Here is a tiny trained network, its code and every weight. The questions are about switching its units off for an input and a class, where a switched-off unit gives its printed mean instead of its output.

import numpy as np


def w(rows, s, z=0):
    codes = np.array(rows[::2]) - 128.0
    scale = np.full(codes.shape[1], s)
    scale[-1] = z or s
    return codes * scale


def norm(h):
    return h / np.sqrt((h * h).mean(-1, keepdims=True) + 1e-5)


def f(y):
    return np.maximum(y, 0)


def log_softmax(a):
    a = a - a.max(-1, keepdims=True)
    return a - np.log(np.exp(a).sum(-1, keepdims=True))


def net(x, mask):
    res = np.array(x, float).reshape(1, 3) / 4 @ E
    u = 0
    for l in range(2):
        y = f(norm(res) @ A[l][:, :-1].T + A[l][:, -1])
        res = res + np.where(mask[u : u + 12], y, B[l][:, -1]) @ B[l][:, :-1]
        u += 12
    return log_softmax(norm(res)[-1] @ U[:, :-1].T + U[:, -1])


A, B = {}, {}
E = w([
[208,254,178,140,25,120,126,134,131,73,145,228],'x0',
[189,221,113,184,207,92,130,138,125,176,124,88],'x1',
[29,97,112,220,84,158,144,118,116,115,106,70],'x2',
],0.0085)
A[0] = w([
[124,143,140,135,108,124,116,122,132,123,127,138,103],'0.n1',
[100,144,140,166,85,135,122,126,121,115,115,131,78],'0.n2',
[86,4,126,111,154,131,131,127,128,130,127,112,98],'0.n3',
[155,110,132,94,226,126,120,127,124,134,121,121,144],'0.n4',
[140,140,127,108,73,131,127,131,132,118,135,152,3],'0.n5',
[126,137,113,130,108,123,120,134,113,129,125,129,76],'0.n6',
[162,165,122,105,153,117,118,129,124,132,114,143,84],'0.n7',
[88,76,132,151,110,130,122,130,131,131,123,125,122],'0.n8',
[97,51,128,107,115,131,129,130,130,125,127,134,182],'0.n9',
[96,97,108,136,112,114,129,131,125,137,121,123,103],'0.n10',
[179,142,132,57,107,126,129,128,128,125,132,162,108],'0.n11',
[126,150,139,153,177,130,115,128,131,133,117,117,114],'0.n12',
],0.02,0.0048)
B[0] = w([
[187,103,117,130,55,151,87,144,140,177,135,139,158],'0.n1',
[62,101,104,123,82,112,137,135,221,143,202,132,181],'0.n2',
[44,138,173,64,186,153,16,118,74,106,65,197,253],'0.n3',
[107,113,37,143,100,88,171,130,151,183,190,113,229],'0.n4',
[145,130,126,81,121,48,200,76,65,133,7,112,181],'0.n5',
[118,117,120,107,112,128,153,136,163,92,134,154,137],'0.n6',
[129,115,191,125,182,178,174,115,124,131,159,120,191],'0.n7',
[110,134,158,165,164,130,140,88,99,109,135,74,188],'0.n8',
[127,68,175,131,152,121,73,69,93,96,172,40,206],'0.n9',
[145,128,157,127,130,141,129,123,99,91,122,90,169],'0.n10',
[138,135,169,169,174,184,55,166,152,102,131,124,220],'0.n11',
[184,134,90,125,148,124,180,115,55,102,128,93,180],'0.n12',
],0.017)
A[1] = w([
[135,144,204,139,125,182,86,123,83,68,39,164,7],'1.n1',
[96,169,54,88,75,105,181,140,133,178,141,212,134],'1.n2',
[120,44,143,95,142,178,157,126,123,154,123,117,89],'1.n3',
[161,155,189,109,66,172,126,152,156,114,88,202,164],'1.n4',
[142,120,110,89,126,148,149,145,129,140,83,148,11],'1.n5',
[20,86,94,167,153,152,123,145,134,141,143,124,118],'1.n6',
[92,94,141,73,115,171,65,113,106,118,114,189,143],'1.n7',
[82,84,141,74,169,129,91,136,142,181,35,125,59],'1.n8',
[148,129,5,145,96,94,144,178,139,165,99,148,33],'1.n9',
[85,111,100,125,57,115,119,168,223,168,93,187,10],'1.n10',
[94,155,201,97,133,136,32,128,108,89,32,189,190],'1.n11',
[205,131,153,98,175,160,164,158,127,140,122,182,219],'1.n12',
],0.015,0.0021)
B[1] = w([
[49,30,106,31,145,32,117,16,45,184,150,104,225],'1.n1',
[133,86,81,177,170,68,158,151,172,221,148,51,162],'1.n2',
[78,216,163,125,41,76,118,111,210,101,85,193,160],'1.n3',
[51,48,143,60,106,43,175,27,73,151,86,64,176],'1.n4',
[133,161,147,175,105,132,93,107,95,93,113,88,133],'1.n5',
[198,155,209,25,71,129,96,136,112,44,45,237,192],'1.n6',
[141,187,159,120,219,136,91,176,116,114,148,142,197],'1.n7',
[109,33,232,124,154,145,76,140,182,164,172,118,192],'1.n8',
[137,158,157,113,15,72,162,169,137,205,44,148,157],'1.n9',
[187,193,66,137,249,165,120,197,67,168,189,155,157],'1.n10',
[93,162,82,51,234,119,4,203,64,175,134,235,251],'1.n11',
[106,162,113,178,56,183,64,197,226,25,135,166,180],'1.n12',
],0.011,0.02)
U = w([
[177,187,124,225,169,229,117,200,225,84,238,138,146],'0',
[161,139,25,146,96,45,221,165,130,255,139,92,163],'1',
[66,90,171,56,214,112,1,104,77,120,130,154,179],'2',
[188,192,73,151,146,152,198,130,12,47,73,97,73],'3',
[92,101,164,127,15,100,175,57,188,55,150,76,90],'4',
[145,110,88,218,119,215,136,65,136,166,49,176,18],'5',
[158,103,89,218,104,199,106,118,140,148,22,138,2],'6',
],0.01,0.0061)

Each question gives the input, the list of numbers given to net, and the class t.
The units are the neurons (one row each of A and B). Each row of codes is followed by its name. A weight is (code - 128) times the scale printed after its matrix; where a second scale follows, it is the last column's (A, B and U).
mask holds one flag per neuron, layer by layer. A switched-off neuron (its flag False) gives its mean, the last column of its row in B, instead of its output. The means were averaged over made-up inputs and are rounded, as every weight is.
A unit's drop is (log p(t) with every unit on - log p(t) with that unit switched off) / (log p(t) with every unit on - log p(t) with every unit switched off).
The circuit of an input: a set's keep is (log p(t) with only the set's units on - log p(t) with every unit switched off) / (log p(t) with every unit on - log p(t) with every unit switched off). Starting from the 12 units with the biggest drops (on a tie, the unit counted first), units are removed one at a time, each time the one whose removal leaves the highest keep (on an exact tie, the one counted first), for as long as the keep stays at least 0.8.
units of the circuit, in order: the units of the circuit, biggest drop first
k most important neurons: the k neurons with the biggest drops, biggest first
k most important neurons of layer l: the k neurons of layer l with the biggest drops, biggest first
drop of u: that unit's drop, to one decimal
input [8,4,2], class 4: units of the circuit, in order : [0.n3 1.n11]
input [-7,6,-1], class 1: 3 most important neurons of layer 0 : [0.n4 0.n11 0.n9]
input [-1,1,-7], class 0: most important neuron of layer 0 : [0.n11]
input [-2,-1,-8], class 0: units of the circuit, in order : [0.n11 0.n3 1.n1 0.n4]
input [4,-3,2], class 1: 3 most important neurons of layer 0 : [0.n3 0.n2 0.n5]
input [5,-7,3], class 4: 2 most important neurons : [0.n3 0.n2]
input [-1,0,-5], class 0: 2 most important neurons : [0.n11 0.n3]
input [-1,7,-6], class 0: 2 most important neurons of layer 1 : [1.n1 1.n4]
input [6,5,2], class 4: 4 most important neurons : [0.n3 0.n4 1.n11 1.n4]
input [0,3,2], class 1: 3 most important neurons : [0.n3 0.n11 0.n7]
input [5,7,-1], class 0: 2 most important neurons : [0.n3 1.n12]
input [3,6,7], class 1: 2 most important neurons : [0.n3 0.n9]
input [4,-7,5], class 4: 2 most important neurons of layer 0 : [0.n3 0.n2]
input [2,4,-4], class 0: most important neuron : [0.n3]
input [8,-8,8], class 4: 2 most important neurons of layer 0 : [0.n3 0.n4]
input [2,2,7], class 0: 2 most important neurons of layer 1 : [1.n1 1.n10]
input [1,1,-8], class 0: drop of 0.n3 : 0.4
input [-3,4,-4], class 1: drop of 0.n4 : 0.6
input [-1,8,0], class 1: drop of 0.n4 : 0.1
input [7,-8,8], class 4: most important neuron of layer 0 : [0.n3]
